[[144 135]
 [158 140]
 [103 111]
 [106 117]
 [117 144]]
->
[[144 135]
 [158 140]]

[[130 129 129 128]
 [124 126 124 124]
 [151 128 147 127]]
->
[[130 129]
 [124 126]]

[[105 114 103 106]
 [137 139 126 124]
 [146 138 150 147]
 [101 113 107 112]
 [128 122 140 141]]
->
[[105 114]
 [137 139]]

[[104 141 143]
 [101 137 131]
 [101 136 127]
 [101 135 137]
 [154 115 127]]
->
[[104 141]
 [101 137]]

[[108 130 117 143]
 [115 144 133 155]]
->
[[108 130]
 [115 144]]

[[157 155 136]
 [119 128 129]]
->
[[157 155]
 [119 128]]

[[126 128 127 129 129]
 [150 124 122 104 102]]
->
[[126 128]
 [150 124]]

[[ 99 148]
 [127 122]
 [151 115]
 [119 137]
 [140 128]]
->
[[ 99 148]
 [127 122]]

[[140 128 149]
 [129 131 112]
 [128 103 126]
 [138  99 133]
 [153 103 136]]
->
[[140 128]
 [129 131]]
---
[[151 149 148 144 145 147 144 147 150 148 157 146]
 [146 146 148 144 145 147 144 148 147 148 152 146]
 [152 146 148 144 145 147 144 147 147 148 148 146]]
->
[[149 148 144 145 147 144 147 150 148 157 146 151]
 [146 148 144 145 147 144 148 147 148 152 146 146]
 [146 148 144 145 147 144 147 147 148 148 146 152]]

[[129 147 128 127]
 [128 124 128 127]
 [123 136 128 134]
 [129 152 128 127]
 [120 130 128 136]]
->
[[147 128 127 129]
 [124 128 127 128]
 [136 128 134 123]
 [152 128 127 129]
 [130 128 136 120]]

[[132 131 137]
 [130 125 118]
 [130 127 123]
 [132 122 129]
 [143 117 132]
 [107 142 125]
 [136 135 140]
 [129 126 124]
 [118 139 126]
 [134 134 138]
 [136 134 140]
 [116 132 120]]
->
[[131 137 132]
 [125 118 130]
 [127 123 130]
 [122 129 132]
 [117 132 143]
 [142 125 107]
 [135 140 136]
 [126 124 129]
 [139 126 118]
 [134 138 134]
 [134 140 136]
 [132 120 116]]

[[120 125 127 137]
 [124 125 128 133]
 [126 121 128 129]
 [128 108 128 127]
 [129 155 128 127]
 [140 125 128 116]
 [124 126 128 132]
 [130 143 128 126]
 [138 125 128 118]
 [140 125 128 116]
 [123 141 128 133]
 [121 125 128 137]]
->
[[125 127 137 120]
 [125 128 133 124]
 [121 128 129 126]
 [108 128 127 128]
 [155 128 127 129]
 [125 128 116 140]
 [126 128 132 124]
 [143 128 126 130]
 [125 128 118 138]
 [125 128 116 140]
 [141 128 133 123]
 [125 128 137 121]]

[[137 137 133 132 136 130]
 [118 114 133 125 126 131]
 [117 118 131 142 113 151]
 [121 116 137 122 133 127]
 [125 127 126 133 121 135]
 [122 117 137 122 134 126]
 [143 143 134 129 145 123]
 [122 117 138 120 136 125]]
->
[[137 133 132 136 130 137]
 [114 133 125 126 131 118]
 [118 131 142 113 151 117]
 [116 137 122 133 127 121]
 [127 126 133 121 135 125]
 [117 137 122 134 126 122]
 [143 134 129 145 123 143]
 [117 138 120 136 125 122]]

[[115 157 158 141]
 [150 124 131 141]
 [129 132 129 129]
 [122 144 144 136]
 [148 126 132 140]
 [150 124 131 142]
 [107 137 133 122]
 [117 127 121 119]]
->
[[157 158 141 115]
 [124 131 141 150]
 [132 129 129 129]
 [144 144 136 122]
 [126 132 140 148]
 [124 131 142 150]
 [137 133 122 107]
 [127 121 119 117]]

[[143 129 130 146 128]
 [133 130 131 135 132]
 [127 134 128 128 127]
 [133 131 127 134 127]
 [128 134 128 128 134]
 [135 131 127 137 127]
 [145 129 129 149 127]
 [127 133 127 127 129]]
->
[[129 130 146 128 143]
 [130 131 135 132 133]
 [134 128 128 127 127]
 [131 127 134 127 133]
 [134 128 128 134 128]
 [131 127 137 127 135]
 [129 129 149 127 145]
 [133 127 127 129 127]]

[[107 152 149 150 153 123 120 108]
 [120 135 139 138 137 111 113 120]
 [121 137 132 134 136 142 141 121]
 [119 139 133 136 138 145 143 119]]
->
[[152 149 150 153 123 120 108 107]
 [135 139 138 137 111 113 120 120]
 [137 132 134 136 142 141 121 121]
 [139 133 136 138 145 143 119 119]]
---
[[120 154 157]
 [128 124 126]]
->
[157 124]

[[144 132]
 [136 104]
 [138 117]]
->
[132 136]

[[102 125]
 [102 131]]
->
[125 102]

[[133 134 123  99]
 [134 141 119 120]]
->
[ 99 119]

[[134 145 124 132]
 [150 115 124 142]]
->
[132 124]

[[121 129]
 [152 116]
 [120 131]]
->
[129 152]

[[151 148 123]
 [ 99 143 127]]
->
[123 143]

[[113 133]
 [122 129]
 [124 155]
 [144  99]]
->
[133 122]
---
[[142 113 131 143 132 112 148 117]
 [143 113 131 143 134 110 150 116]
 [120 144 126 114 148 135 127 135]
 [120 144 127 115 147 136 126 136]]
->
[[142 131 132 148]
 [143 131 134 150]
 [120 126 148 127]
 [120 127 147 126]]

[[125 144 145 130 126 131 137 111 124 114]
 [113 133 134 147 113 150 146 124 113 125]
 [127 145 146 130 128 131 137 109 126 113]
 [126 115 114 133 125 134 127 146 126 141]
 [105 121 121 147 106 148 138 123 105 124]]
->
[[125 145 126 137 124]
 [113 134 113 146 113]
 [127 146 128 137 126]
 [126 114 125 127 126]
 [105 121 106 138 105]]

[[114 136 109 148]
 [117 148 129 125]
 [119 148 135 106]
 [133 151 123 108]
 [113 131 140 121]
 [126 139 134 118]
 [150 130 136 119]
 [128 136 127 125]
 [136 140 136 114]
 [120 132 110 151]
 [136 126 142 111]
 [126 138 128 134]]
->
[[114 109]
 [117 129]
 [119 135]
 [133 123]
 [113 140]
 [126 134]
 [150 136]
 [128 127]
 [136 136]
 [120 110]
 [136 142]
 [126 128]]

[[103 111 136 141 119]
 [129 123 131 137 130]
 [121 125 103 102 104]
 [114 134 144 134 137]]
->
[[103 136 119]
 [129 131 130]
 [121 103 104]
 [114 144 137]]

[[127 126 126 129 124 139 121 137 125 134]
 [133 119 135 124 131 144 124 139 118 118]
 [123 128 105 134 129 121 132 133 138 129]
 [130 120 120 125 133 129 119 140 128 129]
 [118 129 127 125 139 118 126 129 101 123]
 [130 124 126 120 133 126 138 145 137 129]
 [116 128 133 143 148 135 139 141 115 123]
 [117 132 139 122 119 122 118 142 128 145]
 [124 125 122 119 128 132 149 131 116 120]]
->
[[127 126 124 121 125]
 [133 135 131 124 118]
 [123 105 129 132 138]
 [130 120 133 119 128]
 [118 127 139 126 101]
 [130 126 133 138 137]
 [116 133 148 139 115]
 [117 139 119 118 128]
 [124 122 128 149 116]]

[[135 119 139 129 121 120]
 [120 134 125 128 142 139]
 [126 127 138 135 118 119]
 [146 108 134 133 107 103]
 [120 117 144 126 137 136]
 [135 115 133 128 138 140]
 [109 143 133 129 114 113]
 [108 143 134 129 120 118]
 [119 124 143 131 116 117]]
->
[[135 139 121]
 [120 125 142]
 [126 138 118]
 [146 134 107]
 [120 144 137]
 [135 133 138]
 [109 133 114]
 [108 134 120]
 [119 143 116]]

[[138 124 147 124 137 127 106 134 139 128 136]
 [136 125 146 124 134 126 107 136 140 126 138]
 [140 129 141 124 136 121 111 134 139 125 129]]
->
[[138 147 137 106 139 136]
 [136 146 134 107 140 138]
 [140 141 136 111 139 129]]

[[123 139 137 150]
 [117 136 126 140]
 [150 124 141 148]
 [149 143 122 122]
 [135 117 151 132]
 [130 124 128 124]]
->
[[123 137]
 [117 126]
 [150 141]
 [149 122]
 [135 151]
 [130 128]]

[[127 136 122 132 143]
 [151 126 116 120 103]]
->
[[127 122 143]
 [151 116 103]]
